Below is a small trained network, with its code and all its weights. Each question gives an input and a target symbol and asks what happens when units are switched off, that is, made to give their printed mean instead of their output.

import numpy as np


def w(rows, s, z=0):
    codes = np.array(rows[::2]) - 128.0
    scale = np.full(codes.shape[1], s)
    scale[-1] = z or s
    return codes * scale


def norm(h):
    return h / np.sqrt((h * h).mean(-1, keepdims=True) + 1e-5)


def softmax(a):
    e = np.exp(a - a.max(-1, keepdims=True))
    return e / e.sum(-1, keepdims=True)


def log_softmax(a):
    a = a - a.max(-1, keepdims=True)
    return a - np.log(np.exp(a).sum(-1, keepdims=True))


def net(x, mask):
    ids = ['ΘΛΠΦΩαβγδεημξψ'.index(c) for c in x.split()]
    T = len(ids)
    res = E[ids] + P[:T]
    u = 0
    for l in range(3):
        r = norm(res)
        for j in range(2):
            rows = slice(2 * j, 2 * j + 2)
            q, k, v = (r @ M[l][rows].T for M in (Q, K, V))
            z = softmax(np.where(np.tri(T) > 0, q @ k.T / 2**0.5, -1e9)) @ v
            o = O[l][rows]
            res = res + np.where(mask[u + j], z, o[:, -1]) @ o[:, :-1]
        u += 2
    return log_softmax(norm(res)[-1] @ U[:, :-1].T + U[:, -1])


Q, K, V, O = {}, {}, {}, {}
E = w([
[84,128,87,168,251,113],'Θ',
[132,161,129,148,115,150],'Λ',
[138,148,122,68,158,141],'Π',
[132,166,154,126,107,150],'Φ',
[152,179,202,178,118,237],'Ω',
[134,168,153,128,111,148],'α',
[102,73,112,134,90,132],'β',
[152,85,159,148,138,68],'γ',
[136,164,152,129,107,151],'δ',
[130,161,158,125,104,144],'ε',
[70,96,109,91,92,182],'η',
[135,155,146,130,102,146],'μ',
[65,143,117,54,152,170],'ξ',
[130,157,143,129,106,140],'ψ',
],0.017)
P = w([
[2,181,211,167,77,72],'0',
[180,160,207,113,48,179],'1',
[100,146,105,205,162,150],'2',
[148,137,194,106,76,150],'3',
[128,126,81,190,182,146],'4',
[123,113,198,94,104,127],'5',
[142,180,74,197,172,122],'6',
],0.012)
Q[0] = w([
[147,170,251,87,30,154],'L0H0',
[141,87,155,79,85,135],'L0H0',
[143,121,162,98,101,131],'L0H1',
[113,143,132,156,157,132],'L0H1',
],0.017)
K[0] = w([
[145,30,108,76,182,134],'L0H0',
[105,28,81,2,137,61],'L0H0',
[155,139,76,87,124,163],'L0H1',
[90,135,176,139,163,148],'L0H1',
],0.012)
V[0] = w([
[54,110,106,53,107,215],'L0H0',
[120,247,125,104,193,114],'L0H0',
[74,104,127,164,73,55],'L0H1',
[254,95,67,140,156,146],'L0H1',
],0.0091)
O[0] = w([
[106,246,120,125,122,201,118],'L0H0',
[115,73,80,79,190,194,167],'L0H0',
[82,92,114,157,132,188,133],'L0H1',
[163,184,121,190,100,127,2],'L0H1',
],0.012,0.0091)
Q[1] = w([
[61,216,50,58,226,138],'L1H0',
[134,42,98,144,112,50],'L1H0',
[159,254,119,87,41,165],'L1H1',
[79,54,75,41,152,89],'L1H1',
],0.0085)
K[1] = w([
[84,77,152,51,87,252],'L1H0',
[197,102,221,55,78,72],'L1H0',
[142,228,80,131,80,254],'L1H1',
[180,149,21,79,113,16],'L1H1',
],0.0086)
V[1] = w([
[254,108,103,99,123,109],'L1H0',
[108,97,184,152,110,52],'L1H0',
[128,67,113,98,227,40],'L1H1',
[162,156,94,163,126,83],'L1H1',
],0.0099)
O[1] = w([
[254,210,163,176,173,186,1],'L1H0',
[126,178,206,115,252,108,121],'L1H0',
[15,98,163,112,120,180,136],'L1H1',
[91,172,96,126,99,214,22],'L1H1',
],0.0066,0.0085)
Q[2] = w([
[102,126,190,122,48,71],'L2H0',
[129,76,145,144,128,146],'L2H0',
[146,161,79,252,150,100],'L2H1',
[151,91,109,251,200,123],'L2H1',
],0.015)
K[2] = w([
[92,50,245,82,97,103],'L2H0',
[126,73,120,152,193,102],'L2H0',
[186,106,222,184,30,103],'L2H1',
[160,82,248,207,76,191],'L2H1',
],0.011)
V[2] = w([
[65,181,118,71,74,52],'L2H0',
[1,90,127,36,200,165],'L2H0',
[22,162,36,217,173,42],'L2H1',
[97,167,52,253,149,126],'L2H1',
],0.0061)
O[2] = w([
[121,29,178,148,113,195,124],'L2H0',
[15,125,48,202,196,92,253],'L2H0',
[27,54,119,139,126,146,128],'L2H1',
[2,160,224,148,131,62,77],'L2H1',
],0.0074,0.011)
U = w([
[1,62,140,109,162,198,167],'Θ',
[140,130,16,231,231,109,75],'Λ',
[217,165,67,44,223,155,251],'Π',
[135,110,104,99,115,120,63],'Φ',
[164,59,136,209,82,229,60],'Ω',
[148,99,98,83,124,112,46],'α',
[83,195,137,238,84,78,148],'β',
[161,120,230,119,216,82,183],'γ',
[143,105,91,107,116,107,52],'δ',
[126,123,130,116,131,138,56],'ε',
[63,232,152,111,79,183,197],'η',
[133,116,77,157,105,78,56],'μ',
[105,186,164,9,173,243,110],'ξ',
[127,130,102,130,120,113,48],'ψ',
],0.0082,0.0035)

Each question gives the input, a string of symbols that net reads in full, and the target symbol t.
The units are the heads (2 rows each of Q, K, V and O). Each row of codes is followed by its name. A weight is (code - 128) times the scale printed after its matrix; where a second scale follows, it is the last column's (O and U).
mask holds one flag per head, layer by layer. A switched-off head (its flag False) gives its mean, the last column of its rows in O, instead of its output. The means were averaged over made-up inputs and are rounded, as every weight is.
A unit's drop is (log p(t) with every unit on - log p(t) with that unit switched off) / (log p(t) with every unit on - log p(t) with every unit switched off).
The circuit of an input: a set's keep is (log p(t) with only the set's units on - log p(t) with every unit switched off) / (log p(t) with every unit on - log p(t) with every unit switched off). Starting from all 6 units, units are removed one at a time, each time the one whose removal leaves the highest keep (on an exact tie, the one counted first), for as long as the keep stays at least 0.8.
units of the circuit, in order: the units of the circuit, biggest drop first
heads that matter: for each layer, one digit per head in row order, 1 if its drop is at least 0.15 and else 0, layers parted by /
drop when u is switched off: that unit's drop, to one decimal
input μ Θ η Λ, target η: heads that matter -> 10 / 00 / 00
input Ω Ω η Ω β Φ, target β: units of the circuit, in order -> (L0H0)
input ε Θ γ μ Ω μ, target γ: units of the circuit, in order -> (L0H0; L1H0)
input γ Φ Ω γ γ Θ γ, target Π: heads that matter -> 11 / 10 / 01
input Ω α ξ δ μ Π, target Π: units of the circuit, in order -> (L0H0; L1H1; L0H1)
input Θ Ω γ μ, target γ: heads that matter -> 11 / 10 / 00
input β μ μ Ω Ω μ, target β: units of the circuit, in order -> (L0H0; L0H1)
input δ Ω Θ Ω Ω, target Π: units of the circuit, in order -> (L1H1; L2H1)
input α Ω Ω γ, target γ: heads that matter -> 00 / 10 / 00
input η δ Ω α Π γ Θ, target Θ: heads that matter -> 10 / 01 / 00
input Ω Φ μ Ω μ Ω, target Ω: heads that matter -> 01 / 11 / 10
input μ Ω α ψ Ω, target Λ: heads that matter -> 01 / 01 / 11
input μ ψ μ Ω, target Ω: units of the circuit, in order -> (L1H1; L0H0; L1H0)
input Ω μ γ δ, target γ: units of the circuit, in order -> (L1H0; L0H0)
input Θ β Ω α, target β: heads that matter -> 11 / 01 / 00
input ξ Ω Ω ξ, target ξ: drop when L0H0 is switched off -> 1.0
input η ε Ω Φ, target η: drop when L0H1 is switched off -> 0.1
input ξ δ Ω Ω, target ξ: drop when L0H0 is switched off -> 1.6
input η Ω δ Λ β Ω, target β: drop when L2H1 is switched off -> 0.0
